Each row is followed by the grade that its hidden value falls in (each part has its own value, ranges and names)
[  87  -92   50 -154   63  -19 -102  -42 -279  226   14  251   29   74
   26  -23  -78 -359  123  132   70  -16  117  403  245   14 -240  112
 -334 -205 -207 -143  -56  106  316    0 -293  -37  -55  -21  158  345
    8  199 -198   70  -63   84  -40 -211  -23  218   23  -78  147 -170
  224 -433 -135]	C
[ -14  109   51  -74   44  245 -180  106  137  -38   86  -57   26  -46
  -26  150   69 -150   97 -109   59  123 -339   69  454  155 -267  -15
   -3  106  -68 -350  -20 -300 -345  -72  183  100    8  128 -303  129
  174 -108    3  125 -179  385  223  -80 -228   30   89 -448  107 -231
  -59   16   -5]	X
[-172 -224  -85  124  268  184 -172  -32  -75   30  -90 -237   33 -284
   -7 -114  345  -48 -121  172  -62 -104  -58  -84 -212  197   59   62
    2 -118  -99  -54 -227  145  227 -229 -146  -59 -160  165   73 -145
 -117   81  108   97  -41   -1  201 -116 -229 -210  -89  197 -120  102
  217   85 -140]	L
[  71  106   14 -242  -54  115 -131 -117  -41  238    7  138  185   76
   62  151   79 -181   81   76  -63  -40   -7  453  360   37 -300  -94
   28 -104 -265 -271   29   27   61  -11 -112  247   20  -84 -168  485
  257   74 -242  217 -163  172  238 -158  -40  122   33 -225  200 -402
  161 -436  -87]	L
[-411 -135  -68  247  162  491  202  123   35 -229   39 -121   28  -59
  282  102  147   92 -429  196 -392  185  -93  -50   14 -156 -130  -10
  156   37  144 -185  -23 -212    1    7 -183  140   18   47  -44  319
 -108 -202   31 -136 -507  115  -23 -112 -168  -33  271  -52 -279 -417
  424 -367   20]	J
[-182  168  -37 -419  -34 -182 -378 -161  103  251  -35  -38 -142 -205
  -20   60 -130 -158   71 -256   46   89 -245  178  206  242   38  -97
 -103  133  130  -41  259   21 -144 -105  157    5 -297   34   13 -135
  493 -112  -77  290  218  -69 -111  111 -122 -128   63   48  295 -258
  -72  281   52]	V
[ 294  161   -6 -595  -13 -256  256 -195 -106    5  -30   28  399  195
   15 -240 -288   18  123   51  143 -249   -7  -14 -243  219   50  -40
  -12 -218 -253  290  224 -141  -45   50 -329  101 -102  270  262 -297
  116  144  139 -311  277 -443  124   31  200 -244 -130  202 -114  293
 -489    7  162]	V
[   1  -18 -119   18 -156  -23  -69  -46  -58   33  -49   32  140   25
  -50  120  -64  117 -103   23   99  -48 -157  129  248   56  -60  199
  109   93  -28   14  -50 -152  -25  201  -33  -81  -95   30  181  -63
  171  209   60   91 -137  157  190  -86  -29 -242  -50  -75   12   23
  -87 -113  -30]	K
[-111  -83  156 -168  -51  -62  -90   27   28 -120   97 -164    9 -124
  333   14  -85   68  137 -111 -157   50   58 -174 -218  119 -142 -123
   23   73  -48  240 -144 -132   56   64 -125   13  102   97 -203   66
   37  -83  -30 -289  184  -17   46   33 -123  -88   58  149   19  170
   11  192 -158]	L
[ 431   -5  -95  -36  121   28  -36  -99  -78 -116  -99   18  196 -174
  -93   18   -3 -215   12 -169  299  123   83 -242  -43  130 -184  164
   80 -110 -258  183 -187  173  167  -54   -9  -88  -71    6  121  -56
 -437  417  179 -224  -81 -292   29 -164  191 -103  -75   65 -121  360
 -499  -79  -64]	W
[  20  132  128 -672  195   -2   32 -153   70  102  184   45  -49  -63
  367  165 -281  -78   47 -394  -37  118  -90  -85  146  125  -56 -287
 -110  -45  -47  145  117 -179 -147   -7    0  -16   46   10 -335  171
  193  -84 -258  -41   69 -146   41   63 -207   90  220   51   96  -82
 -215   44   90]	L
[-179   44   26 -133  -90   71 -262   39   28   28   19  -91  -93 -162
   -7   55    4  -67  112 -148   69  272 -209  -76  148   58  -40   36
  -40   98   97  -67   -7    9  -91  -22   62 -162  -84  136   25  -94
  152   14  -45  199    8  122  -93    3 -237 -189  -11  -82   37  -32
   55  275  -39]	E
[ 104    5   23 -240   35 -165 -451  -54 -268  347  -92    4 -142 -120
  -38  -76  184 -299  393  120  -24  -70  207  282  131  154 -253 -112
 -164 -296  -87 -204  120  332  210 -286   63   25 -131  175  271   59
  200   82 -225  199   33  159  196  -93   22 -183 -181 -101  225   48
  129   11   14]	J
[-123   97 -123  -57 -289   73 -126  111  249  -43  -36   -5   -7 -147
    2   88  -51   51  -33  -20  -14   87 -231   65  193   52 -123   23
  -46  171   86    2   72 -203   50  -15   22  -69  164    2  212 -145
   14  152   -8  -13  104  104  -23  -75  -30 -262   12  -53  -54 -110
  -91   51  -10]	E
[ -26  -45  -37 -192  291  198  173 -166   85  151  130   46  152   55
  -35  225 -163 -331 -163 -224   28  118 -215  -35  200   20  -87 -125
  -50  -61  -72   -4  131    5  -81  -11 -181  175 -273   76 -123  446
  -62  136   80  111 -138 -144  -25 -129  -37  148  -94 -151  -83 -186
  169  141  137]	X
[ -19  -73  -83  -52   10  -93 -193  -81  -56  -50  -33   -2    8  -60
  -18  114 -166 -111   19 -143  157   59 -137  -41  118  152   22  145
  -24  151    4  118   35   55 -124  130  100  -91 -193   74  -53 -175
   97   55  162  -63   57   98  -65 -133  -98   20  -24   67   60   54
  -99  189   -6]	K
[-110   29   23   60 -145   68 -234  116  236   95  118   41  104  -42
 -242  166 -128  118  -17  -42   22  219 -109   70  107   99 -131  157
   98  158   39  206 -168  -60   73  158  -60 -102 -111  -22  -97  -61
   80   59   25   26   54   66  -97  133 -121  -43  -98 -122   26 -117
   82  107 -152]	E
[ -77  214  -39  -67 -213   22    0   -6  319 -113  -50   95  174 -123
 -170  117  -48  114   -8    1   92  109 -241  -11   93  114  -80 -101
  -16  202    2   56  101 -204 -147   11   96  -39   63  231  204 -247
   76  216  -42   59  171   13  -19   78  -64 -208   22  -87 -170 -247
 -113  -19   52]	U
[  47  -40 -126   79  434  326  256  157  101   42  311   -7  149  164
 -137  196 -262 -314 -161  -19  -24   87  -97  -33  248   64 -298   30
 -171  -33  -83  -31  -32  -96   41   58 -233  224   -2  -29 -208  444
 -250  134  165 -136 -244  -86   31 -312   74  382 -153 -234 -247 -115
  259  -85   12]	C
[ -78   -2  -53   47 -218  -94  -80   25   64 -134   27   63   41    0
  -50  158 -204  -31  -12   24  132   86  -33  152  311   64 -143  -36
  -51  274  190  -33   78 -118 -113  245   34   31  -48    7  211   59
  295  156   20   51   92  106 -112  -97   31  -66   19 -239   -5 -199
   70   84   84]	M
[-145  -93  -46   84  111   73 -106    7 -101 -135  -95  -20  134 -122
  129   43  118 -226   15   72 -111  -84 -135   82  -61   79 -103  -71
  -20  -98 -152 -171  130   20    5 -134  -87   94 -108  154  117  210
  -46   44   31 -108  -72   69  124 -184 -140  -29   65  -11  -80  -65
  192  -49  -40]	V
[-251 -214   51   15   62   89 -338  -58   24  101   15 -175  -19 -255
   32 -148  254  -55   62  301 -173 -126  159  158  -77  253 -167  -41
 -160 -100  -50 -160 -200   59  226 -265 -114   77   51  108    6  -28
  169  -17 -150  152  197   94  221  -76 -247  -81  -52   74   40  -98
  429   -6 -211]	M
[-172  -46 -111  -35 -362  102 -288   85  368 -184  -70  -54 -108 -311
  182  252  121   88 -141 -102  -85  127 -118    2   94  -91 -100  -12
  168  335   95   72  -39 -175   28   -1  186  -54  331  -34   -3 -180
 -127   16    3  -44  189  151   97  -56 -101 -211  -61   68  -47 -107
  -76  201  -94]	E
[ -26  200  120 -256 -108 -103   93   61  -72 -114   95 -137    0    1
  433   45  -73   40  194 -131   14   10 -216 -153  -72   83 -141 -322
  -68   54  -58   23   44 -134  -46  151 -161  -54  300  283  -29    9
   32   49 -146 -131  251  213  190  -60 -141 -249  139   91    5  176
 -252  142  -26]	J
[ -77  169   31  -16  -14   67   49  -26  -89  -65   24 -116  149  -60
  163  -16   89  135 -116   32 -149   60   59  -99 -134   61 -232  100
  217   17  -99   50 -171 -155  131   66 -150  -21   77   58   79  104
   23   53  -43 -103 -102 -147  260  122   -3 -285  133   56  -54   54
  -99 -289 -208]	R
[ 106  -92 -156 -163  187   74   76   70 -188  -29    6  172  -22   14
   33   80   -3 -203 -125  303  -32 -226  147  320  195   23  -58  -59
 -105  -39 -132  -25   40  -80  206   57 -157   76  -79  -99  191  232
   73   54  -23 -150 -223 -102  114 -217   86  128  -90  -46  -98 -105
  282 -270  132]	X
[-125 -280  -12  -65  -43   25 -136  -40    3  -31   92  -35  102   13
   47   52 -198   51 -143  -83   88  171  146  101  246  -57   27  227
   16  194  189   35 -159 -111  -99  259  -15  -67  -38  -58  -28   -9
  245   46   72  173  -17   -1  -57  -94 -110   84  -52 -136  -48 -167
   59   43  -43]	J
[-262    3 -169 -279 -282   20  -94   51  -14   17   68  -56  -75 -128
  221  -15 -206  134 -110 -113 -104  281   61 -109  -66 -200  204  171
   40  221  156  305  101   14  107  181  -48 -306  111  -30  265 -279
   99   24  -13  -64  117 -174 -283   71  -76 -202  -87  331 -130   84
  -15  273  -32]	W
[   9  -75  -86 -196 -129   55 -145    4   64   -7   69   12   81   -9
    1   99 -117  -67  -66 -135  122  145  -29   80  298  -55  -11  156
   82  129   63    8    1  -84 -103  115   20  -51   -2  -40   33  -40
  120   68  102   98   38   11   16  -88  -28  -40 -132 -171  -26  -59
 -149  195   48]	X
[ 188  -44   64 -276 -198    0   33   -6  -31  -34   52  -63   30  -77
  258   37 -186   75   97   65   74  -35  -52  -11   88  167 -212 -215
  -53  -68 -115  142  -65 -222  -51  185 -156   46   86  134 -117    1
   89   48 -139 -304 -114  183   54  -65  -60 -119   26  112  129  290
 -108   40   10]	C
[  63 -351  145 -268 -105  315  -78 -255 -185  142    7  190  186  182
   87 -168  -39 -214  116  217   72  159  293   95  195  -15 -153  190
 -227 -320 -118 -108  -19  172  110  -75 -248 -121   26  100    9  117
  -82  148 -137  -43    3  230 -157 -186 -284  102   52 -187   17  -39
  166 -167   55]	G
[-119  234  -79  213 -199   65 -202  270  140  -88  -41   17  105   12
 -172  172  -87   75   79  -23   52  225 -429   66   83  115 -123   -1
  104  176   36    2  132   20  -14  164   -5  -94 -108   49   81  -21
   13   59   79  -54  -56  199 -154  -53  -86 -221  101 -153  -68 -154
  -56   21  -13]	X
[ -79  112  -99 -116  -33  -31 -307  157  126   45   69 -125  -55 -191
   19    0  -76 -122  229 -351  128  286 -364  -96  254  137   -1  -56
 -103  -34  141 -111  193  195 -160 -229  123 -100  -87  135  107 -219
   99   79   77  159  219  224 -189 -114 -103 -200   82 -157  -17 -101
 -410  466  126]	G
[-133   17  -79  -39 -194   49 -203   70   67   13   49  -38   50  -74
  -27   87 -103  -20  -85  -37  -20  143 -159   93  147   -4 -121  193
  112   76   70   -5   35 -135  -38   79  -76  -15  -66   17   93  -80
   92  -27   70  -25  -44   54  -27   16  -43 -141  -80  -29   68   -1
  -16  117  -84]	K
[-122 -112   -2 -209 -327  169 -197  -92  213   36  -72  -18  161 -146
  -45   96   82   33  -96   48   -5   20  -41  154  156   44   20   19
  175  270   76    3  -39 -288  -65  104  -52   64 -123  -46  -24  -89
  245    9   65   42   15   42  -95   97 -105 -167 -134 -110  182  -86
  131  201  -26]	C
[  -2   74 -142  191  -72  -86 -214    7   63    4   96   78  129   28
 -252  203 -302 -131  -39   -8  147   15 -160   62  111  208 -259  242
  -26  150  -38   82  103  -19   18  169  -30  -35 -129    2  180  -76
    3  219  127 -156  186   14   -1  -14  -14  -39  -92  -33   69  174
  -30  130 -131]	L
[ -20 -132   13 -241 -272  -47   23 -269  -44  -37 -302  184  222 -186
  161  -38    9 -207   -6  -20   42   -5  -22  190   76   10  102 -105
  -68 -101 -116  110  131   33  -31   -7  -75   -6 -201  146  142   71
   76  185  -30 -116  -50   75 -206 -111  -39   38  107   82   93 -263
  -32  -91   81]	E
[ 207    8  -34   31  -84  -15   43 -171 -241 -109  -19 -149  158  -16
  126  -47   14 -107 -111   45  154   87  231 -157  -36   27 -276  165
  210   15  -27    6 -119   65    1  186 -112   66    3  166  155  -77
 -104  152  163 -207  -38  -20  114  -15  184 -192  -46   54   83  304
 -341  -26  -86]	J
[   3  -91  -15 -225   69  305  146 -125   -8   70   -3  143  107   45
   77   88  -16 -180 -167  114  -74   78   90  111  215  -94 -167  -49
  -70 -108  -22 -121  117 -133   26  -28 -130   76   -3   72  111  262
  -74  107 -109  -26 -274  -14   -9  -92  -55   37   13 -168  -83 -209
  205 -273  140]	M
[ 159   -1   -4 -201 -120  -70  -31  -87   58  -32  -42 -120  104  -37
  123 -118 -232 -117   -3  -69  101    0   10  -94  -68  220 -223   92
  -98  -88  -46  210   -8  -93   50   54  -81  -23  191  130  -42 -216
 -214   80  117 -359  191  -60  116 -135   68  -76  -13  171   49  268
 -428   49  -81]	E
[  48   50 -127   67  278   56  107  174 -234  -91   28    9   27   60
   31   96   34 -223   59  158    0 -152 -165  141  171  112 -147 -105
 -115  -81 -188 -160   25   33   85   28 -150  113  -82   65   71  334
   27  112   48  -66 -260  117  206 -360   21   64  -13 -135 -156  -80
  218 -196   55]	L
[  45  223   67  -42  -76  -41   54   18 -167 -156   -9  -94  122  -37
  126   31   57  -91  102  -71  -40  106   33 -183  -81   13 -309   18
  175    5 -142   30  -61 -113   -6   74  -34  -13   77  207  140  207
  -48  116    7 -161 -104 -101  285   36   89 -260  -23  -92  -72  213
 -128  -47 -132]	V
[-200  -25 -235  265  440  214   82   77 -118 -140  238 -336  -75 -104
  133  112  149 -211 -250  109 -111  -96 -136 -224   21  107 -209   -6
   14  -14  -19 -253  -53   66    8 -111 -117  169  108  172   25  129
 -129   26  164   26  -36   76  456 -294  -88  -61 -130   55 -253  154
  237  214  -58]	M
[ 104  -43 -158 -259  347   43   39   30 -231  146   69   74  -22  -18
   74  141 -156 -443  -18  -80  -41 -105   -6  181  251   26  -62  -73
 -140  -79 -121  -59  212  -47   13   -6  -70  136 -294  -48   63  384
   91   36   55 -139 -329 -114   -5 -176   97  233 -123  -83   76   17
  180   22  127]	G
[ -37    9 -103 -311  -30   86 -191  -76  158  110  -44   89    8  -25
 -160   59 -278   -6 -129  -53   38  131 -113   30   71  135    7  191
  -33   20   97  195  208 -113  -14   10   47 -148 -166  -23   89 -293
   24  -23   49 -113  -27 -219 -161   58 -108 -125  -28   83   -7   14
  -86   44   97]	L
[  72  -63   -4 -101  255   83   41   52 -131  186   81   93   82  118
  -43   35 -179 -300  144   42    6  -11  -70  186  163   77 -212  -68
 -319 -133 -195 -105   78   -4  131   -9 -202   92 -126   81   66  413
  -23  181  -70   11 -186   -6  -14 -239   -5  167  -62 -145  -59  -96
  288 -213    9]	W
[  58 -131 -179 -198  250  192  189  -55  -88  136   60  -28  152   32
   17   44 -123 -249 -199   -3  -82 -107  -38   31  186   -3  -70   80
  -34 -216  -80   -7  128 -168  -16  -53 -168  133 -147   74  107  189
  -92  114  145 -126 -357 -120  180 -200   88   40 -223  -55 -113  111
   81   -6  128]	K
[-126   14  125    1    9   -2 -198  205  -29  113  284  -59   -7  132
 -143   25  -90   42  228  114   40   71  -75  149  261  159 -230   62
 -115   94   36 -133 -170 -128  -32  118 -147   -9  -64  125  -34   86
  399  -31  -60  211  121  271  112   44 -192  -62  -98 -367   50  -79
  266  163  -95]	R
[-142  -84   78    1  -19   -6 -184    9  -96  -99   12   -5   10   21
   25  109   24  -36   46  -77   63  174  -41   -1   92  -50  -73  173
   63  174   31  -44 -143  -23  -35  145  -11 -110  -49  102   -2   55
   90   18   47  167   12   85   69  -76 -157  -79  -38 -140  -52  -91
  117   22 -107]	U
[ -50  179  -78   95  -57   14 -286  143  153   60  -17  -11   92  -20
 -284   29  -92  -78  153 -108  130  181 -296  -18  154  255 -106   37
  -39   46  157  -57  243   92  -79  -83  115 -122 -199  145  226 -249
   35  121  151    7  176  169 -150   12  -58 -264   50 -285   -8  -60
 -281  268  125]	X
[-195    4  -31 -161  -79   62 -286   64   83  127  111  -41   15  -48
  -56  -11 -264 -147   56 -206  -21  273 -150   36  167   96  -47  228
  -89   56  109   57   88  -26  -28   -1  -36 -107 -149  -71  -52  -34
  148  -68   77  -13   66  -34 -258   -5 -130   27    7  -63   99  -70
   -9  243  -77]	X
[-148  142  -55  -54 -177   22  -32  206   75  -80   27  -26   13   21
   72  108    0  149  -14  -30  -88  137 -180   63  103  -82  -32   40
  159  229   45   67    4 -144  -28  158  -20  -39   45   74   52  -30
  138  -67   79   -7  -27  127   28   12    0 -184   -8  -96 -108 -226
  -47   13   -3]	V
[  35  236  -23 -125  -34 -107  132    7  -81  -78   94 -133   93  -74
  275  -10   62   39  -84  -85  -19   10  -29  -83  -55   -6 -212  -23
  145   -6  -92   15 -114  -95   90   40 -203   43  229  167  167  -10
  -42  112   -8  -38  147  -77  324   21  146 -270   45  118  -64   68
 -395 -120 -134]	C
[-137  173 -153   -1  -94    1 -277    2  202   27  -41  -36   56 -255
 -117  128  -60   34   27 -171    7  173 -233  -88   24  144  -45  -13
   38  163   26   43  202   14  -90  -98  229 -105  -93  112  225 -231
   84  169  -17   69  101  -45  -65   92  -97 -273   18   54  -60  -32
 -133  179  -13]	W
[ -86 -109   90  -61  -50  -27 -107   31   13  120  160  -44    1  100
  -17  -28 -266   40  144  -80   88  231 -149  -20  141   64 -156  166
 -190   33   11   53  -86  -31  -69   97 -131  -62  -92  218  -26  -41
  139   36   20   94   94  204 -134  -18 -149  -40  -13  -78   -5  -68
   40  117  -74]	V
[ -87  176  123 -165   30  -35  109  114  -22  245  291 -213  185  193
  108 -157  -74  253  -36   60 -280  -12  211  -11 -202    7 -317  207
  122  -50  -55  171 -271 -314  256  126 -359   20  298  168   37    3
   40  -49  -34  -51  144 -174  474  248  115 -246 -166   24  -65  131
 -116 -226 -316]	K
[-182   82 -213  -41  285  244  134   84   84  -82   13 -204   15 -152
   55   18  138 -175  -99   -3 -209  -90 -227 -206  -51  163   11 -118
  -43    2  -91   18   76  -38   83 -228  -25   76   42   74  -23   97
 -154   51  184 -116  -74 -129  225 -283  -17  -90  -88   70 -316  -26
  152  145   66]	W
[-278   52 -140    6  139  228  -58    7 -106 -195  -73 -170   52 -209
  109  -42  195 -269  -49   33 -181   70  -46 -178  -54   88   -5   -3
   27  -89    5 -130  128  112  -28 -210   58  -36   37  115   57   52
  -67  -11   78  -85 -127  -64  139 -254 -153  -56   13   29 -222  -19
  189  107    2]	U
[ -84  283  130  -22 -290   49  239  268  -33  -86   84 -138   95   83
  276  -34 -183  100  272    2 -233  200 -150 -178 -109  -14 -391 -150
  -70   58  -99  118   18 -322   12  204 -198   25  282  295   28  248
  -60   42 -103 -408 -186  191  -24    1   71 -201   95  -18  -78  121
   39 -152 -161]	C
[  68  -56  105 -354  130  -11   -7  -79   85   62  146  -38   88 -140
  195  102 -324 -105    6 -324  -79   94  -17 -122   18  153 -146  -55
  -13  -95  -88  304  -47 -254 -107   37  -64   65 -128   29 -335  136
   16  -65  -17 -338 -113 -150  -25   89  -49  161   33   91  144  153
 -158  119  -68]	J
[-266  -59 -174  208  192   69  -54   78  -13 -172   -8 -306   87 -219
  151  -87   56 -234  -24   50  -79 -119 -335  -98 -154  237  -45 -121
 -178  -31  -82 -203  134   48  -38 -185 -117  133    9  241  100    5
  -74   59  164  -82  128   69  139 -323 -151  -68   33  186 -177   51
  131  235  -83]	X
[-112  -57   29 -138   54   -4  -63  160   99   43  185  -54 -208   16
  -11  -23 -199  176   78   37   77  162 -105  -39  102  113  -64   86
 -306  155   23  179 -258  -65  134   98  -82 -200  156  105  -69 -169
  100   29  -72  154  171   62  -20 -110 -185  -35  -29   72 -211 -133
  150    7  -84]	V
[ -26 -175  -25   90   53 -102 -123   34  -50  -24  130    6   49  -43
   61  146  -88   86  -23  -78  129   37   10   51  161    5  -20   92
    6  250    6   32 -154  -58  -85  207   12  -60 -119  118   82  -67
  207  137   64  105  116  210   19   44 -107   -4  -21  -87    1  -58
  -41  114  -67]	V
[ 133  206   24 -515  -68  181   81  -68  243  147  166  -24  195  -50
   91  -12 -277  -16   88  -95  -30   31 -122 -163   -7  254 -231 -161
 -140 -164 -154  172  142 -290    0 -101 -173   11  225   92  -94 -120
 -102  142 -165 -319  135 -158   33   69  -93 -130    9  109   26  300
 -274   69    0]	C
[ 142   42   41  -62  -97   35 -203  -41 -162   91  -29 -189  140  -94
  112  -43   98 -115  191  -75   22   89   20 -147 -101  117 -296   21
  154 -133  -93  -69  -15   78   90  -58 -137   38  -66  157  122    6
 -116  146   41 -159  -36   68   74   20   44 -365  -55   -3  187  436
 -257  135 -127]	C
[   8   26  167 -173   64  -14  122 -164  164  -58  192  -55   23 -173
  443   96 -111  -91  -31 -344  -38  155  -24 -316 -156  -14 -309  -97
 -128  150 -203  140 -139 -228  -36  -43  -59   27  335  319 -168   27
 -315  105  -92 -215  399   43  111  161  -92   56  168  226   30   49
 -351   16 -247]	W
[  65  -70   15 -288   39    2  -68  -30  -73  190  -49   91  121   10
   50  -49  -32 -285  175  -50  -15  -12  -25  218  186   35  -82  -93
 -166 -245 -108  -82  179   56   23 -160 -106   71 -140  153  120  193
   54   99  -31   16  -41   90    1 -146    7   34  -59 -182   37 -161
  -17   -3  119]	V
[  25 -344  -67   17  193  108 -114 -111 -254   35   13   11   90  -75
   95  -13  -25 -141  -19   91   25   32  211   25   70   63  -10  104
  -65 -161 -105   25  -80  247   66    0  -84  -33 -240   40   11  108
   38  123   23  -79 -193   96  -83 -181 -146  140    1   45  -33   44
  187  -27    2]	V
[-126  -16  -76   67  -63   12 -223 -120  -53   11 -211   -9  226 -280
   38    1  351  -77  -40  211 -107 -226  127  193 -153  121  -25  -84
   98   59 -167 -114   33   13  120 -101   48   -2  -31  166  287  -64
   97  186  -78   25  104   47  270   75 -128 -178  -35   78   58  -47
  135 -106 -158]	R
[-168 -125   70   46  -25  -14   -8   26 -251  -65  -43   40  169  148
   -9  -95 -104 -284    4  197   29   -7 -159  271   60   63 -106   68
 -114 -252    2 -145   81   48   77  104 -438   49 -256  128  184  323
   90   -9   69  -28 -103   48  -34 -249  -89    2   20 -152  -18 -119
  302  -55   11]	E
[-150 -225  -88   58  165   93 -151 -183  -35   20 -121  -72   60 -255
  -21  -80   88 -163  -86  124 -101 -119   79  -80 -147  215  -85  146
 -171 -145 -130   50  -58   31  176 -241    9  -88  -49  149  171  -83
 -152  201   10  -77    7 -102  201 -142 -178  -79  -66  208 -120  141
  246  -49 -147]	E
[  63 -145 -133 -204  127  287   -2    7   18   52  -21   79  148  -10
  -77   18  -82 -295 -100  186   28 -126  -89  223  210  132 -103  -13
 -193 -178 -117 -148  131 -150  115  -92 -216   81  -65  -90  110  214
  -78  153    2  -94 -219 -133   33 -291  -83   61  -94 -121  -80   17
  239 -109   98]	V
[-206 -194 -103  -81  256  238  -84  -69  -76  136   19 -222  118 -297
   48 -158   69 -344  -78  -81 -169  -19  120 -156  -15  103   -7  165
 -174 -130   -9  -87    2 -147   10 -267   22  -82  -61  150  152   -6
  -71  144   84  -48 -134 -130  132  -42 -165   21 -174   11  -32  236
  183  241 -138]	E
[  98  304   51  -79 -186  185  105  -80  -53  -73 -166 -153  300 -101
  -67 -179  132  -87  135   64  -84  189   26 -308 -248   98 -356  123
  159  -89 -230   30  -21 -160    0 -103  -51   46   43  317  167  -43
 -228  170   69 -315 -263 -206   76  102  149 -348  -54   28  -57  276
 -162 -217 -183]	K
[ -93  188  137 -125 -139  196 -331  340   49  158  -65 -147 -175   -4
 -297  -72  315  115  491  176   19  192 -193  -37   69  235  -74 -118
  -63  134   68  -41 -191   75  239  -66    3 -238  -61  117  -16 -109
  175    8  -44  249  -32  256  -49  -39 -204 -477 -162 -351  -40  -13
  305  237   17]	R
[-331  142 -181 -101 -273 -247 -207   81  -85   44  196 -170 -134 -165
  170  180 -189   34 -149 -271  -81  139 -239   90  291  -46   39  175
  248   70  166  188  -49   37  -32  230  -84 -110  -78 -129   32   80
  458  -79   25  194   24   48  199  -42  -12 -185 -149  119  101   17
  -19  470 -126]	M
[-121  215 -105  -16 -320   16   -2   76 -103  -78 -101 -106   95   23
  -42  -88   -8  114   17   64   60  176 -239  -10  168   31  -17  173
  132   51   76  -17   53  -33 -127  155  -19 -131  -58  184  235 -186
  238   54  109   56 -169  175   19  -69   -5 -367   13  -91  -81  -70
 -150   22   39]	L
[  78 -128  -40  -54  102  130 -152   20   83   67  135  -41   64  -31
 -196   25  -92   76  118 -116  248  272   32 -235  161  114    9  146
  -91   78   31  128 -179  175  -32   12   96 -237  -46  127    9 -271
   -8  282   72  186  114   72 -106  -64 -180  -85 -132 -151 -217   73
 -120  267   42]	V
[ 105   87   24 -300    6  -33   30  -25   42  -12  118  -39   39 -121
  286   93 -212  -97  -80 -208   46   66 -149   -9   68   77 -184 -155
    0  -43  -77   72   49 -201  -71   71 -144   69   38   80  -74   86
  -13  -12  -71 -197   24  -60   55   48   -7  -34  119  105  118   92
 -334   51  -15]	X
[-324   10  118  110 -191 -209 -155  283 -174 -141  197 -220  -62  -69
  215  -40  108  108  276   58   -3    5 -216   70   88  -11  -80  -53
  -68  175    3 -200 -216 -147  -95  140 -173  -79  126  346  182   28
  440   -6  -80  288  270  429  274  -12 -243 -262  -79 -154  -39    0
  218  355 -209]	R
[ 101  -97  121 -245   44  -54   19 -119  -98  -16   -1 -157  198    7
  124 -105  -23   53   32 -117  -35   85  236 -152 -113   -9 -168  146
  160 -126  -80  158 -220 -134  -10   36  -73   26   54  190  -19   34
  -30   58   61  -30 -103 -249  321   -9   92 -177 -151  -14 -132  172
 -199 -100 -106]	U
[ -23  138   43 -332 -156 -159  376   68  114 -488    5  136  299 -172
  401   79 -231 -103 -167 -261  163 -237 -400  -37   71   56  101 -205
 -138  -31 -135  167   44 -684 -181  173 -205 -256  421  188  209   -8
 -141  289  -65 -306  286 -122  426 -119 -187  -65  169   -1 -244  176
 -524   92    9]	E
